Each row is followed by its class. Each block has new classes.
[ -3  22   5  35  -8  71   5   0   2 -24  -7   8 -24   2  20  27  -7   0
 -14   2  -4   4 -17  -3  -3  -1  -3 -16  10 -46  -5  -5 -42   4  -4  11
  45   4   9  10   1 -22 -15  -9  -1 -22   1 -28  11  11  -1 -13 -15  63
   1 -13   2  48  21 -16  11  21  -5 -30  -5  12 -37  24 -18  34   7 -28
   3 -16  -9  -1]
(51)
[ -3  -8  -4  -1  -8  27  11   5  -4  -5   3   9 -13  -2  -1   6   4  -2
  -5  -8  -7  -5   0  -4 -12   2  -3 -14   7   7 -13 -12   6 -21  -1   9
  19  -3   1 -12   4 -22   9   5   0 -10  13  -5 -11   0   0   6   5  32
   4  -8   0   1  12   3  -4   2 -11 -22  -7   1 -24  31   3  11   9  -9
  -5  -4  -5   0]
(45)
[  0  11  -2   9 -12  24   4   4   8   0  11   3   0  -5 -14   6  -3 -12
 -27  -2  -8   4 -24   3  21  -7  -2  -8  -1  -1   6   0  14 -30   1   9
   6   1  -2   0   2   6   0 -10   2  -8 -10  -7  37   3 -26 -15 -18  19
   2  -4  -6  -2  23 -15   5   3  -4  -5  12  -5 -27  21 -10   0  -6   8
   0 -10 -11   1]
(43)
[ -1  -3  -3   8   8  31  -2  -3   5   7  -6  10   6  -2  11   9  22 -18
 -22 -11  -9  -6 -21   7  -8   2 -18 -13   5  -4   2   2 -23   5   2   2
  11   6   5   6  10 -26  -1   2  -4 -15  -4 -17  -7  -3  -3   3 -12  32
  -9   4  27  24   7  -7  18   9   8   1   9 -11 -24  18  -1   6  -1 -14
  12 -15  -1  -1]
(51)
[-13  17   6  11  -8  26  12  -8  -4  -5  -3  -9 -24  12  11   0   2 -32
 -24  -5  -7  12 -22  -3 -16  -6  -4  -9  -1   4   2  -7 -22   3   0   7
  -3   0  13  25  12 -44 -12  18  -2  -3 -13 -22 -19   9  20  -5 -13  46
  -1   1  11  40   9 -17   9   2  11   7   9 -10 -18 -28   1  -6  -3 -31
   3  -5   1  -1]
(51)
[ -2  14  -6  -8 -12 -14   4  -6  -1  22  -4 -10   0 -10   0   1   1 -21
  -2   6  11   6   0   1 -17  30  -6 -16  -2   3 -12  -3  20  14  -5   4
   0  -8  -3  -4   6 -29   4  14  -5   6   5   1  -2   3  15  -6  -6 -44
   7   4  -1   9  -3  -6  -5   1  -8 -17  15  10  -9 -24  -2  -9   3  -7
  -5   2   4   0]
(45)
[ -3  -5  -9  15   3  14  -3   5  -7 -11  -6   4  11  14  -1  10   6 -13
 -12   8   0   0 -13   7   7   5 -20 -13   6  -4  -1 -12 -22  -4  -4  -6
  13  -4   1   9   3  -2  -5   3  -1  -8   0  -1   5  -1 -12   1  -5  27
  -4  -2  -3  11   4  -1   5   3   1  10   9  -4 -14  26  -3 -12  -6  -9
   1   1  -3   1]
(43)
[ -8   7   7  35   7  56   6  10  -4  -9 -12   5 -16   0  10   7  -1 -48
 -19 -16  11   5 -27   1   5   4 -17 -18  -8 -33   1 -12 -61  -6 -15   4
  27   2   9   5   1  -9  -6  -9   0 -43  -5 -21   5   3   1  -4 -19  83
   1 -10   6  58  19 -17  18  19   2   7  -5  -3 -42  42  -7  18  -7 -30
   5 -17   4  -2]
(51)
[  7   4   3  26   1  37  -3   5  -9   2  -1  -4  -5   1  10  12  -1 -11
   9   7   0  22 -10  -4   6 -10  -1  -8   1 -46 -13  -7 -59  -3  -3  10
  19   0   4  14  -8 -19  -3  -4  -5 -17  -8 -21   1  -2  14   0 -10  37
  -5   4   0  42  14 -12  -4  12  -6  -1  -1   5  -4  21  -6  13  -4 -11
  12  -8  -1  -2]
(51)
[-17   0  -6  13  -6  20   5   6   5  -7   4   4  -3 -11  -3   2  -2 -23
 -23  -9 -16  -6 -25  -9  13   0 -14 -21  -2  18   1  -1   6   9   1 -10
  -2  -4   8   1  -4   6  -3   0  -1  -6  -7   1  13  -3 -12 -14  -8  49
 -12  -4   4  -6   8  -4  11   2   4   9  -3  -6 -18   7  -5  -6  -2  -1
  -2  -9  -1  -7]
(41)
[ -4  30   4  12  -4  41   9  -2  -6  -2  -4  -1 -25  -2   0  -1   7 -19
 -24  -7   0   6 -12  -2 -22 -11  -2  -5   0 -17   1  -4 -24   5   6   6
  23  -9   5   7  14 -58 -29   4   2  -7  -9 -26 -26   4  23 -16 -16  46
  -2   1   9  52  18  -7  13  15   1  -6   8   0 -19 -33 -10  20  -2 -32
  -2   9   7   2]
(51)
[-12 -36 -10  16 -19  14  12  -3  -8   4  12  -9  35   2  -3  11  -6 -32
 -61 -13 -14 -16 -45   4  16  -2 -55  -8  10  76  -8  -5  32  12   1 -20
 -12   1   7   6   8  14  -2  47  -5 -12 -20   8  27   1 -64 -11 -16  70
   7   5   5 -25   4   2   7 -12  14  38  16 -38 -34  37  14 -31   8 -12
   9 -15  -4  -1]
(45)
[ -4  27  27  18  -2  36  11  -8  -3 -16   3 -12 -28   6   7   2  -5  -5
 -22   1  -5  13  -2  -6 -17 -11   9 -12   8 -17   0  -2 -32  17  -5   9
  28  -4  11  13  11 -42 -18  -1  -4  -7  -7 -30 -13  16   9  -7 -12  28
   7  -7   7  62  17 -11  12   0   3   0  -1   4 -22 -37  -7  10   1 -34
  -4  -9   3   4]
(51)
[  1  -4   2  25  -2  49   5   3  -3 -17  -5   1  -3  -4   1  15  -2 -18
 -21 -15  -6   9 -27   8  13  -2 -26 -22   3 -25  -3 -11 -46 -16   1   4
   8   0  22  16  13   8  -7  -9   3 -18  -7 -23   7   9  -8  -9 -17  83
   6  -5  10  36  24 -10  17  15  -1   1  -8  -1 -30  41  -1  10  -5 -22
  10 -13  -7  -1]
(51)
[  6  43   1 -22  -6  10 -11 -10   4  -3   1   5 -29   3   2   1   4  11
  34  14  19  26  22 -10  -3 -15  34 -12   2 -47   4  -3  13  -1   6   9
  20   2   0  -3   0 -51   5 -21  -4   2  10   6 -11   3  52   2  18 -69
 -12   7 -10  29  19 -16 -11   3 -21 -36   6  40  10 -33  -4  18  -6  -7
 -19   9  -4  -6]
(45)
[ -1   4   5  16   3  41   4  -6  -4  -9  -5   2   3  -2  11   4  -1 -14
  -8  -2  -1   6 -14   7  13  -4  -3 -17  -7 -44  -5  -7 -25  -7   5   2
  20  -5   7   7   2 -13 -15 -14   1 -13  -5 -19   6  14  12   2  -3  34
 -10   7  10  46  18 -17  -1   8   2  -9  13   8 -16  20 -14  15 -50 -12
   0 -19  -8   1]
(51)
[-10  40  -4  -7  -9 -24 -10  -8  -6   8  -1  -6 -14   1  -7  -5   6 -19
  -1   4  18  15  -2  -7  -1  -5   0 -17  -2   2  -5  -3  23   3  -4   4
   6  -6   0  -9  -1 -34   8 -13  -5   8  10  -8   4  -4  11 -12  -2 -51
  -3   6  -8  10  10  -1 -19  -2  -6 -10  18  22  -6 -17  -6  -2 -23  -9
 -13   2   0   0]
(45)
[  0  22  -2   4  -8  20  10  -3  -5   0   1  -2 -23   8  10   4   6 -29
 -22  -2  -6  16 -15   2  10  -6 -11 -34   0 -13  -5 -11 -23   8   4  10
  12  -3  11   8   5 -26 -13  -2   2 -11  -1  -9   9  11   2  -9 -26  22
  -2   6   1  50  15 -13   2   9  -4  -5  14   9 -29  -1  -2   1 -11 -22
  -3 -11  -2   3]
(51)
[  0  14  -5  27  -6  38  17   1  -9 -10   1  14 -25  -2   5  13  -7 -25
 -31  -9  -6  24 -42   0  14  -4 -17 -35  -1 -28  -9 -15 -36   8   0   2
  17   2  11  10   0 -12  -4 -16  -5 -18  -3 -11  26   5  -2 -17 -14  64
   9  -8   6  49  19 -19  23  19 -12  -3   2  11 -40  49  -5  19  -5 -28
  -9 -10  -1   2]
(51)
[ -9  16   4   2 -19  34   9  -5  -1   0  -3 -12 -22   2   4  -2   2 -28
 -22 -20   5   1 -12   1  -6  -9  -9 -17   0  -1   2  -9 -19  -2   7   8
  12  -3   9   7  15 -39 -16   9   3  -3  -5 -21 -14   5  17 -10 -16  34
   0 -25  -3  33  18  -6  -1   0   6  -6  11  -1 -10 -29  -5   3  -1 -25
  -1  -8   1   6]
(51)
[ -3   8  -4 -17  -4  -7  -3  -7  11  31  -2 -14  26  -2 -11   4   1 -25
   8  18   6  -5   9   4 -11  -8  -2  -7   8   3  -5   1  16   3   0   4
   9   0   1  -7   9 -63  -3  24  -3  -7  -2  -5 -11  -8  19  -4  -6 -31
  -5   7   3   4  23  -3 -16  -4   1  -4  34  11  -7 -31   2   7  10   3
  -2   7  -2   8]
(45)
[ -3  -1  -1   6 -17   1   8   2   3  -5   1   8 -23   8   5  -2   8   6
   0  -1  -7   8  -8  -4 -10  -1   3 -20   6 -22  -4   2  17   2   0 -10
  29  -1   3   5   1 -21   5   4   0  -8  -3   3  10   3   7  -1 -12   6
  -1  -5   3   9   6  -2   3 -18  -9  -6  -5   3 -24  23  -1   7   2 -12
   2  -9   5   2]
(45)
[  9  -6   3   6  -2 -15  22  -2   4   8  10  -9  22   2  -8   4   1 -26
 -20  -8  -9  -6 -30   8  13  -4 -11   5   3  34  -1  -2  19   1   4  -5
  -4  -6   0   3   4  12  -5   5   0   4  -4   2  14  -6 -32  -6   1 -10
  -6  11   6 -28   6   4  -2  -1   5  21   9 -23 -19   5   8 -13   7  -2
  -2  -4  -8  -5]
(45)
